Below is a small trained network, with its code and all its weights. Each question gives an input and a class and asks what happens when units are switched off, that is, made to give their printed mean instead of their output.

import numpy as np


def w(rows, s, z=0):
    codes = np.array(rows[::2]) - 128.0
    scale = np.full(codes.shape[1], s)
    scale[-1] = z or s
    return codes * scale


def norm(h):
    return h / np.sqrt((h * h).mean(-1, keepdims=True) + 1e-5)


def f(y):
    return np.maximum(y, 0)


def log_softmax(a):
    a = a - a.max(-1, keepdims=True)
    return a - np.log(np.exp(a).sum(-1, keepdims=True))


def net(x, mask):
    res = np.array(x, float).reshape(1, 7) / 4 @ E
    u = 0
    for l in range(3):
        y = f(norm(res) @ A[l][:, :-1].T + A[l][:, -1])
        res = res + np.where(mask[u : u + 4], y, B[l][:, -1]) @ B[l][:, :-1]
        u += 4
    return log_softmax(norm(res)[-1] @ U[:, :-1].T + U[:, -1])


A, B = {}, {}
E = w([
[106,153,161,112,130,130,119,120,111,125,133],'x0',
[185,182,132,163,99,106,176,145,79,21,129],'x1',
[116,132,140,107,118,141,146,148,147,121,98],'x2',
[99,142,183,235,180,63,154,130,175,141,112],'x3',
[85,159,67,139,131,121,55,194,140,97,134],'x4',
[113,8,194,167,79,120,58,107,139,39,107],'x5',
[121,116,138,134,115,138,145,162,124,139,144],'x6',
],0.017)
A[0] = w([
[185,144,103,86,90,131,133,142,86,81,145,128],'0.n1',
[177,113,87,56,52,191,111,124,55,131,104,3],'0.n2',
[179,47,192,116,110,188,246,2,72,177,101,22],'0.n3',
[68,42,110,73,110,157,89,92,130,242,121,115],'0.n4',
],0.0086,0.013)
B[0] = w([
[92,91,131,109,141,174,168,107,152,158,152,205],'0.n1',
[113,85,87,71,177,158,112,70,83,59,197,166],'0.n2',
[212,167,172,33,142,1,56,206,209,83,167,204],'0.n3',
[117,130,130,155,107,214,110,86,184,159,142,253],'0.n4',
],0.013,0.0074)
A[1] = w([
[126,38,170,132,39,146,97,106,136,64,121,36],'1.n1',
[59,156,48,137,115,154,33,206,123,80,135,2],'1.n2',
[156,129,123,92,70,149,74,124,63,117,126,26],'1.n3',
[181,157,108,128,83,104,198,141,33,1,133,26],'1.n4',
],0.013,0.0074)
B[1] = w([
[147,162,92,147,98,96,70,147,15,157,51,254],'1.n1',
[250,116,213,63,157,46,144,152,174,114,187,198],'1.n2',
[115,41,174,152,134,135,236,98,127,124,162,161],'1.n3',
[84,177,157,178,112,225,48,81,252,218,147,229],'1.n4',
],0.013,0.0084)
A[2] = w([
[142,239,43,76,151,148,247,129,93,191,162,40],'2.n1',
[52,123,170,243,179,25,182,148,148,115,99,3],'2.n2',
[106,64,133,145,98,83,96,107,29,49,90,25],'2.n3',
[118,115,50,34,79,168,116,130,51,59,174,67],'2.n4',
],0.012,0.0041)
B[2] = w([
[116,80,158,181,67,73,57,183,50,87,44,255],'2.n1',
[156,71,61,37,157,222,234,61,99,35,175,206],'2.n2',
[122,212,89,113,144,100,168,222,69,173,64,198],'2.n3',
[109,165,84,150,186,146,251,70,125,72,151,197],'2.n4',
],0.013,0.0098)
U = w([
[116,128,121,180,103,85,100,170,32,144,50,182],'0',
[83,140,136,195,95,208,94,92,233,172,150,249],'1',
[122,98,92,83,161,174,227,88,97,86,178,122],'2',
[220,131,189,74,135,1,139,164,189,110,171,43],'3',
],0.017,0.0013)

Each question gives the input, the list of numbers given to net, and the class t.
The units are the neurons (one row each of A and B). Each row of codes is followed by its name. A weight is (code - 128) times the scale printed after its matrix; where a second scale follows, it is the last column's (A, B and U).
mask holds one flag per neuron, layer by layer. A switched-off neuron (its flag False) gives its mean, the last column of its row in B, instead of its output. The means were averaged over made-up inputs and are rounded, as every weight is.
A unit's drop is (log p(t) with every unit on - log p(t) with that unit switched off) / (log p(t) with every unit on - log p(t) with every unit switched off).
The circuit of an input: a set's keep is (log p(t) with only the set's units on - log p(t) with every unit switched off) / (log p(t) with every unit on - log p(t) with every unit switched off). Starting from all 12 units, units are removed one at a time, each time the one whose removal leaves the highest keep (on an exact tie, the one counted first), for as long as the keep stays at least 0.8.
circuit, biggest first: the units of the circuit, biggest drop first
unit that matters most: the unit with the biggest drop
k most important neurons: the k neurons with the biggest drops, biggest first
top k neurons in layer l: the k neurons of layer l with the biggest drops, biggest first
input [-1,4,5,2,-1,-8,8], class 0: unit that matters most => 2.n1
input [-8,-2,-1,4,-4,-1,-3], class 2: circuit, biggest first => (2.n2 1.n4)
input [-1,6,0,-7,8,7,2], class 3: top 2 neurons in layer 2 => (2.n1 2.n2)
input [-4,-4,1,7,2,7,3], class 0: top 3 neurons in layer 1 => (1.n1 1.n3 1.n2)
input [-5,-4,-3,-3,-6,-1,4], class 3: 2 most important neurons => (0.n3 1.n4)
input [1,7,6,-2,-8,-5,-3], class 3: top 2 neurons in layer 0 => (0.n3 0.n1)
input [-7,-6,4,-1,-8,4,5], class 3: 2 most important neurons => (0.n3 1.n4)
input [-5,-7,-5,0,6,8,6], class 0: 2 most important neurons => (1.n1 1.n4)
input [1,-2,-3,5,-3,6,-3], class 0: 2 most important neurons => (1.n1 2.n3)
input [7,3,1,-3,0,-1,-4], class 1: 3 most important neurons => (0.n4 1.n4 2.n2)
input [-6,-5,2,4,-5,-6,-5], class 0: 2 most important neurons => (2.n1 1.n4)
input [-5,-4,3,2,-8,6,-8], class 3: 2 most important neurons => (0.n3 2.n1)
input [-5,5,-4,-3,0,3,-5], class 1: 2 most important neurons => (1.n4 0.n4)
input [5,2,4,0,-3,1,-2], class 3: circuit, biggest first => (0.n3)
input [7,1,-4,-8,8,0,-1], class 2: top 3 neurons in layer 0 => (0.n2 0.n1 0.n3)
input [-6,-2,3,-7,-2,7,8], class 0: top 2 neurons in layer 2 => (2.n3 2.n2)
input [4,-8,-8,-5,-5,-6,-5], class 1: 2 most important neurons => (0.n4 1.n1)
input [4,2,0,3,6,-5,-2], class 3: top 2 neurons in layer 1 => (1.n2 1.n1)
input [2,-2,7,-1,5,-8,7], class 0: 2 most important neurons => (2.n1 0.n3)
input [-4,8,8,8,-2,4,-7], class 1: top 2 neurons in layer 2 => (2.n4 2.n3)
input [-7,-3,8,5,1,1,0], class 2: 2 most important neurons => (2.n2 1.n4)
input [-6,-2,2,6,5,2,1], class 2: 2 most important neurons => (2.n2 0.n3)
input [6,-4,0,5,-8,-3,-1], class 3: most important neuron => (0.n3)
input [-4,2,-5,-5,-6,1,0], class 3: top 2 neurons in layer 0 => (0.n3 0.n4)
input [-7,6,2,-7,8,-4,3], class 3: top 2 neurons in layer 1 => (1.n2 1.n4)
input [4,-7,1,-1,7,-8,0], class 0: 3 most important neurons => (2.n1 1.n4 0.n3)
input [-2,-4,-6,-5,-1,7,-5], class 0: circuit, biggest first => (1.n1)
